Facts:
bedrok {Ω=e, σ=414}
bepli {Δ=reskul bedrok pabok, Ω=a, σ=414}
bikla {Ω=b, σ=421}
brami {Ω=a, σ=421}
bramol {Ω=a, σ=414}
brastum {Δ=mosin nebun staplek, Ω=d, σ=421}
bristofol {Ω=b, σ=276}
brobon {Ω=a, σ=421}
bruke {Δ=vidro tepok drisir lezus, Ω=a, σ=421}
butras {Ω=a, σ=276}
deplen {Δ=stestosko lotram, Ω=c, σ=421}
diski {Δ=rabir skalu bristofol rinil mevur, Ω=b, σ=421}
dizi {Ω=a, σ=414}
dotrok {Ω=a, σ=421}
dranudral {Δ=brobon grodo nagren brami, Ω=a, σ=421}
drazik {Δ=rabir, Ω=a, σ=421}
dreklin {Δ=nagun, Ω=a, σ=421}
drisir {Ω=a, σ=421}
drodru {Δ=stabru klistus brobon rinil vatom, Ω=b, σ=276}
drotriplok {Δ=stabru dizi grezik grifim, Ω=c, σ=421}
drotrir {Δ=pabok fluflumas, Ω=c, σ=421}
drusken {Δ=gubuk kefle fabral bramol, Ω=a, σ=276}
fabral {Ω=a, σ=414}
feflo {Δ=reskul niklu nagren sibra, Ω=b, σ=421}
fenul {Ω=a, σ=414}
fiplen {Δ=rinil butras, Ω=c, σ=276}
flefen {Ω=a, σ=276}
fleklem {Δ=veskis grani drisir mevur bramol, Ω=a, σ=421}
flobre {Ω=a, σ=421}
flobrer {Ω=c, σ=421}
fluflumas {Ω=b, σ=421}
fulan {Δ=trefu medo, Ω=a, σ=276}
gestor {Ω=c, σ=414}
givo {Ω=a, σ=421}
grake {Δ=fenul trotrol, Ω=e, σ=421}
grani {Ω=a, σ=421}
grena {Ω=b, σ=421}
grezik {Ω=e, σ=421}
grifim {Ω=c, σ=421}
grigrom {Ω=a, σ=421}
grinotre {Δ=sofon grifim, Ω=b, σ=421}
grodo {Ω=d, σ=421}
grolal {Δ=gubuk suruk ploflo motrir flobrer metra, Ω=b, σ=421}
groplak {Δ=tosken suruk grezik nagun, Ω=b, σ=421}
gubuk {Ω=b, σ=421}
kabebu {Δ=troklel truflir pabok niklu kliplur flobre, Ω=e, σ=414}
kefle {Ω=a, σ=421}
kliplur {Ω=e, σ=421}
klistus {Ω=a, σ=421}
kluskar {Δ=motrir triler grezik, Ω=a, σ=421}
kuno {Ω=a, σ=414}
kupun {Δ=kefle grani rozul, Ω=a, σ=414}
laplo {Δ=bedrok tomus, Ω=e, σ=276}
lezus {Ω=c, σ=421}
lotram {Ω=c, σ=421}
mapli {Δ=lotram staplek, Ω=a, σ=414}
medo {Ω=a, σ=421}
medon {Δ=pude grodo, Ω=a, σ=276}
medre {Δ=kuno flobrer, Ω=a, σ=421}
megruk {Δ=sinin tosken ploflo grezik butras, Ω=b, σ=421}
metra {Ω=a, σ=421}
mevur {Ω=b, σ=276}
misten {Ω=b, σ=421}
mosin {Ω=e, σ=421}
motrir {Ω=a, σ=421}
nagren {Ω=b, σ=421}
nagun {Ω=a, σ=421}
nebun {Ω=b, σ=414}
neka {Δ=ploflo flobrer fenul bramol, Ω=a, σ=421}
nidam {Δ=fabral trufugrak nebun treflik bikla, Ω=b, σ=421}
niklu {Ω=a, σ=421}
nobru {Δ=ploflo medo, Ω=b, σ=421}
nozin {Δ=drisir flefen, Ω=a, σ=276}
pabok {Ω=a, σ=421}
padrusim {Δ=suruk veskis staklak bristofol skitror vimusu, Ω=b, σ=421}
pestares {Ω=b, σ=421}
pifu {Δ=givo tomus, Ω=c, σ=421}
plagras {Δ=klistus brami, Ω=b, σ=421}
plega {Δ=nagun trotrol toflu grigrom, Ω=a, σ=421}
plibi {Δ=nebun toflu vimusu, Ω=a, σ=421}
plinem {Δ=staplek flefen, Ω=a, σ=421}
ploflo {Ω=a, σ=421}
pluzum {Δ=skalu soge potrul mevur, Ω=e, σ=276}
potrul {Ω=c, σ=414}
pude {Ω=a, σ=414}
rabir {Ω=a, σ=421}
reskul {Ω=e, σ=421}
rinil {Ω=c, σ=421}
roflu {Δ=taplu bikla nagun bramol, Ω=b, σ=421}
rozul {Ω=b, σ=421}
sagul {Δ=stestosko pabok rinil vatom, Ω=a, σ=421}
salal {Δ=triler gestor givo, Ω=a, σ=421}
sibra {Ω=c, σ=421}
sinin {Ω=a, σ=276}
siver {Δ=grani bristofol flobre, Ω=a, σ=421}
skagal {Δ=klistus, Ω=c, σ=421}
skalu {Ω=a, σ=414}
skasigra {Δ=brobon metra grena, Ω=a, σ=421}
skitror {Ω=b, σ=421}
skosteno {Δ=bedrok rozul, Ω=b, σ=421}
sofon {Ω=d, σ=421}
soge {Ω=c, σ=421}
stabru {Ω=a, σ=421}
staklak {Ω=b, σ=421}
staplek {Ω=b, σ=421}
staskam {Δ=trufugrak, Ω=c, σ=276}
stefu {Δ=suruk flobrer nagun, Ω=a, σ=421}
stestosko {Ω=a, σ=421}
stokli {Δ=flefen, Ω=a, σ=421}
stuzanil {Δ=sinin stabru nagun, Ω=c, σ=276}
suruk {Ω=d, σ=414}
suve {Ω=a, σ=276}
taplu {Ω=b, σ=421}
tepok {Ω=b, σ=421}
toflu {Ω=b, σ=276}
tomus {Ω=c, σ=421}
tosken {Ω=a, σ=276}
trebris {Ω=e, σ=421}
treflik {Ω=a, σ=414}
trefu {Ω=b, σ=421}
triler {Ω=c, σ=421}
trimen {Δ=troklel sinin vatom toflu, Ω=a, σ=421}
troklel {Ω=a, σ=421}
trotrol {Ω=b, σ=276}
truflir {Ω=e, σ=276}
trufugrak {Ω=a, σ=414}
trusi {Ω=d, σ=421}
vatiskal {Δ=skalu niklu, Ω=b, σ=421}
vatom {Ω=b, σ=414}
vatrir {Δ=suve pude, Ω=c, σ=276}
vekir {Δ=veskis sofon, Ω=c, σ=414}
veskis {Ω=b, σ=414}
vidro {Ω=a, σ=421}
vimusu {Ω=a, σ=421}
virar {Δ=staklak, Ω=a, σ=421}
vobisi {Δ=pestares trebris trusi, Ω=a, σ=421}
vobris {Δ=suve klistus kuno trusi bikla, Ω=a, σ=414}
zedrim {Δ=gubuk reskul misten staplek dotrok, Ω=a, σ=276}
ziplem {Δ=trefu veskis klistus fenul, Ω=a, σ=414}

Known rows:
dreklin: -35  95  46  -61  114  -143  -36  -169  -15  -79  -138  108  -21  357  9  -178  12  165  -114  -56  168  8  143  -53  -41  102  -38  -135  -38  -63  287  -42  102
medon: -2  10  166  24  -386  -320  263  -23  -122  -431  -137  54  -393  -581  -193  -224  84  29  84  611  81  22  -327  75  150  64  -170  -62  265  -5  -293  -196  -45
trefu: 34  43  -37  -83  190  291  -13  -7  -183  151  -45  -124  -47  238  23  -64  -42  -108  -112  -217  -26  109  104  19  96  -51  -69  -47  -7  95  107  156  139
ziplem: 147  -41  55  -96  108  -429  172  -186  256  -107  333  -63  -29  -430  -90  315  43  366  -26  133  317  2  -214  -102  -490  -40  -54  -181  -328  304  -319  -263  -296
stuzanil: -143  -307  -100  50  -382  -116  263  -158  26  -200  -133  172  -258  -574  96  48  96  -105  252  348  -280  198  -31  305  340  337  -324  62  220  -120  -455  -337  -237
zedrim: -82  -2  -79  84  -365  -389  324  15  30  -555  -183  57  -89  -420  -167  -193  60  35  257  670  36  -36  -365  -33  100  156  -183  53  184  -94  -205  -187  -45
vekir: 8  -312  -79  -33  -27  -180  102  -164  372  143  357  -40  84  -568  63  600  38  200  140  -74  -73  153  13  78  -314  56  -5  8  -308  206  -486  -283  -438
sagul: -89  114  32  -12  24  -221  -57  16  54  73  -212  200  -59  251  20  -223  19  174  -62  80  -29  -143  6  -167  -129  -50  145  -190  -70  -168  258  -40  140
diski: -139  32  -133  -152  149  138  104  49  41  290  -243  93  -53  219  123  -118  -49  70  -26  64  -343  61  -96  -147  -65  -113  -42  -222  -233  4  133  88  147
mevur: -21  -78  -107  143  -153  321  423  85  -77  -369  -118  -172  -175  -583  72  -91  -91  -351  106  312  -52  31  -514  122  242  -66  -326  70  263  28  -313  -63  -126
motrir: 41  127  25  14  148  -78  -118  -67  -66  -115  -28  72  39  342  51  -154  -35  -3  -135  -182  268  -130  155  -26  28  67  4  16  142  -92  258  37  83
niklu: 11  156  171  125  93  81  -167  105  -61  5  -123  42  -11  104  83  -208  -9  -62  -181  -157  134  -254  1  -109  -67  -196  220  19  65  -191  279  47  126
pestares: 92  76  31  -125  98  172  -44  58  -287  184  -23  -118  -75  253  -125  -78  -14  -64  -64  -69  -67  145  64  -11  93  -95  44  -26  9  148  54  210  220
suruk: 326  -114  -143  -29  215  60  -61  -53  219  196  616  -288  28  -527  -5  842  -101  -115  94  -320  -191  119  -47  176  -15  93  -198  238  -126  194  -620  -124  -485
fabral: 230  11  76  43  96  -257  37  -59  157  -262  511  -251  209  -450  -193  391  1  156  9  -21  520  -62  -209  -85  -387  -124  56  125  -119  297  -244  -82  -271
drotriplok: -127  -153  -90  -92  -3  -39  -116  -116  55  288  -165  251  -9  240  165  104  57  106  39  -179  -399  153  437  100  112  211  4  -46  -95  -144  -5  -128  -17
flobrer: 0  -151  -11  38  -63  299  -235  -70  -107  184  -9  25  89  170  54  117  62  -129  -41  -384  -92  138  427  209  206  168  51  147  64  -110  48  -14  1
drodru: -65  -75  -116  -45  -156  -161  434  9  -126  -167  -199  37  -402  -486  44  -142  2  -78  194  558  -236  120  -432  79  260  60  -396  -159  200  69  -430  -127  -118
skitror: 6  56  -128  -76  207  341  30  12  -63  115  -75  -88  -1  281  102  -58  -57  -116  -73  -193  -88  39  -16  -37  73  -74  -87  -61  -51  24  149  123  97
givo: 31  158  -8  79  161  -171  -180  35  -59  -112  -21  77  103  322  79  -134  -25  -43  -48  -134  199  -252  124  -44  56  -35  96  74  224  -156  247  100  86
bruke: -127  74  -2  -70  -28  4  5  -25  140  -73  -213  104  132  322  -119  -171  8  189  -20  112  1  -9  2  -159  -168  56  79  -95  -283  -107  321  -39  188

Rows:
No name comes twice in this set of rows, the named rows included.
-52  119  -68  -83  146  -305  -49  -117  36  -81  -116  192  -48  435  52  -183  26  141  -15  8  100  -94  193  -114  -15  119  -26  -119  10  -119  222  -12  90 -> kluskar
-146  -279  -62  121  -433  -40  260  -44  43  -147  -182  170  -226  -668  113  44  88  -135  271  345  -330  129  -113  287  280  254  -252  48  214  -175  -445  -305  -261 -> fiplen
125  -14  -11  42  113  -643  86  72  300  -74  361  -19  112  -445  -46  318  28  303  101  222  198  -232  -267  -224  -454  -222  142  -47  -154  166  -295  -101  -326 -> bepli
-54  -167  5  56  2  243  -190  -33  -14  196  -46  100  44  138  191  97  13  -147  -22  -370  -188  100  393  215  155  118  72  90  45  -143  11  -31  -20 -> grifim
-124  -144  27  76  -107  386  -175  65  31  291  -138  85  110  16  134  75  38  -103  -59  -298  -305  61  218  106  37  -18  168  61  -123  -214  107  -57  39 -> soge
66  49  -147  -27  164  208  -40  81  -189  73  27  -125  154  311  -11  -11  -74  -162  39  -147  -27  52  85  -46  125  -62  -2  101  84  86  103  227  149 -> gubuk
86  -56  -40  5  97  -474  158  -49  330  -130  333  -68  156  -411  -87  322  22  320  69  147  261  -98  -280  -201  -474  -118  44  -50  -279  236  -211  -152  -263 -> kupun
-20  127  107  -102  39  -238  -87  -73  -66  75  -185  170  -140  289  -29  -218  64  211  -111  49  65  -38  129  -82  -64  17  98  -160  -43  -70  207  -25  133 -> skasigra
194  -51  -50  49  313  -124  140  53  57  98  480  -290  -47  -540  113  441  -75  13  4  -90  152  -87  -271  -23  -258  -286  -44  7  -31  376  -429  23  -345 -> vatom
-305  -242  -6  142  -525  81  351  68  255  -85  -117  99  -174  -565  167  -92  -20  -132  262  509  -301  104  -374  230  228  204  -283  -60  54  -9  -397  -139  -211 -> pluzum
-93  62  -96  -113  90  -58  11  176  -69  336  -198  96  -60  270  1  -102  -37  60  61  132  -384  -4  -12  -179  10  -196  113  -123  -81  43  86  145  180 -> feflo
267  1  178  12  111  -275  75  -153  81  -191  489  -238  -19  -507  -175  369  40  211  -90  -24  512  -59  -160  -12  -359  -133  55  28  -70  347  -264  -117  -295 -> kuno
-17  11  -176  -265  27  11  70  -2  -113  155  -100  -14  93  393  -156  -90  40  106  99  157  -222  196  70  -99  13  48  -48  -90  -153  156  106  135  268 -> nidam

The same elements again, as new rows of numbers:
Known rows:
vatom: -288  -178  18  54  125  -342  -110  -149  -237  -418  29  70  319  -311  -66  -41  -46  121  196  163  88  126  51  -104  -76  150  -63  -23  -189  423  57  61  -17  -34
sagul: -55  168  7  -184  -30  -120  17  115  -9  243  -144  -64  -94  2  -111  32  -214  8  -6  -57  -38  63  31  133  4  261  -186  -69  -115  -33  -90  -75  -33  72
stestosko: -52  213  20  -176  -29  95  -18  92  -24  151  -132  -21  -99  -91  -68  11  66  -14  -7  -103  -73  139  -65  117  -41  205  -147  -27  -120  -20  -135  -86  -15  87
grezik: -50  249  186  -20  -3  332  -61  98  80  35  -157  -14  -84  -63  -76  71  134  -3  -18  -5  -71  100  15  110  -91  70  -170  -35  -131  40  6  -41  -77  121
groplak: -25  -12  237  -84  77  -50  -60  9  -184  75  -12  -76  -86  -10  -142  117  -56  13  -11  45  -47  136  387  94  -45  52  -152  -93  -156  16  71  -68  -155  -53
grolal: -15  -14  221  -108  81  -51  -28  49  -184  81  -28  -75  -86  -11  -162  112  -129  8  -17  94  -37  174  369  103  -41  73  -145  -109  -163  3  27  -74  -156  -53
ploflo: -15  82  74  -126  -12  247  -44  123  50  172  -145  -33  -64  -111  -67  -17  214  -24  5  -138  -94  41  -30  104  -91  151  -151  -34  -158  -40  -76  -87  -50  94
nidam: 24  -36  205  -109  82  1  -7  67  -236  87  33  -39  -104  -28  -189  85  -123  7  -17  148  -21  231  368  95  -37  66  -80  -118  -171  4  -36  -89  -124  -39
trufugrak: -239  -247  -127  -10  83  -224  -8  97  24  -224  -159  80  338  -293  -66  -204  -181  105  208  93  135  22  -257  -58  -140  284  -33  -49  -281  353  -60  16  78  44
grodo: -38  312  47  -61  -36  330  44  240  165  202  -221  99  -48  32  -124  25  -189  32  -2  36  -71  98  -175  96  25  132  -196  -16  25  -6  -181  -65  -2  217
bepli: -312  -123  -154  -88  93  -518  22  77  -3  -230  -225  31  306  -226  -72  -128  -500  137  200  111  186  26  -222  -13  -96  376  -107  -55  -254  377  -47  28  64  2
butras: -199  -278  46  222  32  -112  48  248  264  -378  -17  -37  -184  -272  125  160  625  -110  154  -87  360  -324  -82  -107  204  267  -146  -203  -100  56  -160  -4  119  -45
fiplen: -194  -432  179  206  99  -259  65  170  72  -397  -7  -3  -226  -193  67  240  286  -59  159  68  413  -264  248  -147  268  206  -181  -220  0  139  -123  4  50  -100
kabebu: -305  25  -45  49  80  -540  14  5  -6  -306  -229  47  304  -148  -121  -74  -633  143  180  232  212  -9  -157  -29  -60  263  -81  -67  -228  483  55  107  46  40
skagal: 1  -85  143  -94  31  38  -24  55  -160  179  -44  20  -106  -6  -172  63  -149  27  5  68  -93  123  275  57  34  89  -171  -72  -11  27  -112  -85  -111  63
plibi: -13  76  60  -178  7  -28  31  153  16  248  -194  -59  -85  5  -118  -28  -163  5  1  -54  -32  39  55  118  -55  205  -126  -87  -175  -34  -93  -87  -43  62
stokli: 5  87  54  -195  7  20  40  174  -15  215  -183  -31  -108  -32  -103  -42  -159  7  -3  -40  -6  92  16  126  -67  211  -111  -75  -175  -20  -129  -100  -11  69
plega: -25  50  38  -141  -6  -28  14  153  47  275  -190  -81  -75  18  -120  -2  -74  -1  -2  -58  -44  -25  78  124  -38  194  -169  -100  -154  -29  -55  -88  -66  62
grake: -5  160  177  -18  4  101  12  126  37  160  -166  -39  -66  37  -138  59  -186  6  -19  83  -16  59  87  108  -39  97  -136  -96  -156  43  -13  -30  -73  93
drotrir: -50  37  169  -183  51  -40  -3  41  -210  97  -132  16  -137  3  -120  94  -334  50  -5  29  -34  203  300  85  26  153  -210  -46  -26  59  -90  -93  -94  26
sofon: -32  273  146  -62  -12  315  24  216  196  201  -306  82  -68  53  -69  -32  -163  25  -5  -36  -20  -16  -120  98  11  107  -171  -23  -26  18  -98  -61  2  199

Rows:
No name comes twice in this set of rows, the named rows included.
-299  9  -8  35  91  -205  -18  27  -14  -414  -188  97  301  -273  -62  -84  -328  129  182  186  183  123  -247  -51  -144  229  -63  -22  -232  452  10  71  63  65 -> bedrok
-124  -504  196  192  122  -133  94  262  64  -423  17  28  -230  -219  38  195  313  -60  155  118  421  -167  235  -151  239  195  -132  -238  -57  124  -180  -41  69  -106 -> staskam
-30  114  159  -113  19  91  -53  -69  -283  -14  86  -2  -108  -115  -124  127  111  -9  -18  58  -108  327  229  82  -5  67  -121  -39  -79  20  -67  -65  -94  -3 -> nagren
-45  34  196  -115  32  140  -74  -20  -188  77  -93  48  -119  -71  -74  46  11  12  -3  -36  -115  145  237  48  22  67  -176  -6  8  52  -98  -64  -87  72 -> rinil
10  59  253  -144  75  196  -23  0  -278  -82  31  13  -117  -125  -83  88  128  7  -21  50  -54  349  219  86  -67  47  -77  -29  -176  19  -66  -95  -91  -22 -> staplek
-183  -370  145  263  84  -389  51  114  -13  -462  170  -57  -193  -205  10  289  377  -104  145  160  392  -163  308  -135  284  192  -138  -265  -72  110  -76  30  27  -155 -> drodru
-5  25  6  -136  -5  55  12  173  42  270  -143  -58  -63  -3  -152  -3  -93  -13  9  -25  -83  40  57  120  -49  191  -157  -91  -154  -36  -103  -107  -63  83 -> medre
-20  79  225  -154  67  -52  1  -3  -267  11  -21  -41  -125  -39  -135  98  -144  19  -25  76  -9  266  344  106  -17  110  -125  -74  -155  18  -26  -77  -110  -41 -> skosteno
-230  -311  -224  16  66  -474  19  126  35  -84  -130  31  361  -203  -159  -141  -434  95  212  186  121  -48  -173  -54  -89  298  -52  -112  -255  346  -58  27  34  38 -> vobris
-13  103  62  -167  -1  -7  13  127  22  254  -185  -48  -86  0  -100  -35  -120  -7  -3  -76  -53  -7  40  112  -31  182  -129  -74  -169  -14  -71  -79  -28  81 -> virar
-23  244  121  -126  29  208  105  350  176  210  -333  59  -78  123  -136  -13  -498  46  -14  76  67  69  -97  141  -13  189  -176  -55  -96  6  -121  -95  -8  155 -> brastum
-13  113  209  -118  60  -205  -39  -73  -281  82  -21  -44  -122  12  -142  83  -217  6  -27  67  -30  102  379  81  28  72  -103  -90  -120  53  20  -36  -90  -16 -> diski
-280  -93  -122  -33  61  -363  -27  -41  -18  -205  -188  79  296  -284  -24  -204  -205  104  203  19  118  -72  -261  -71  -79  273  -18  -5  -212  392  -35  57  102  77 -> skalu
3  16  133  -79  33  -66  -43  -33  -250  103  85  -45  -90  -26  -215  128  -58  -13  -15  135  -89  240  353  71  14  68  -118  -89  -83  -4  -37  -59  -128  6 -> plagras
-34  -59  192  -112  66  -1  -41  73  -114  161  -146  -12  -113  21  -132  74  -231  52  2  21  -44  77  342  83  0  98  -230  -68  -38  45  -26  -99  -146  21 -> drotriplok

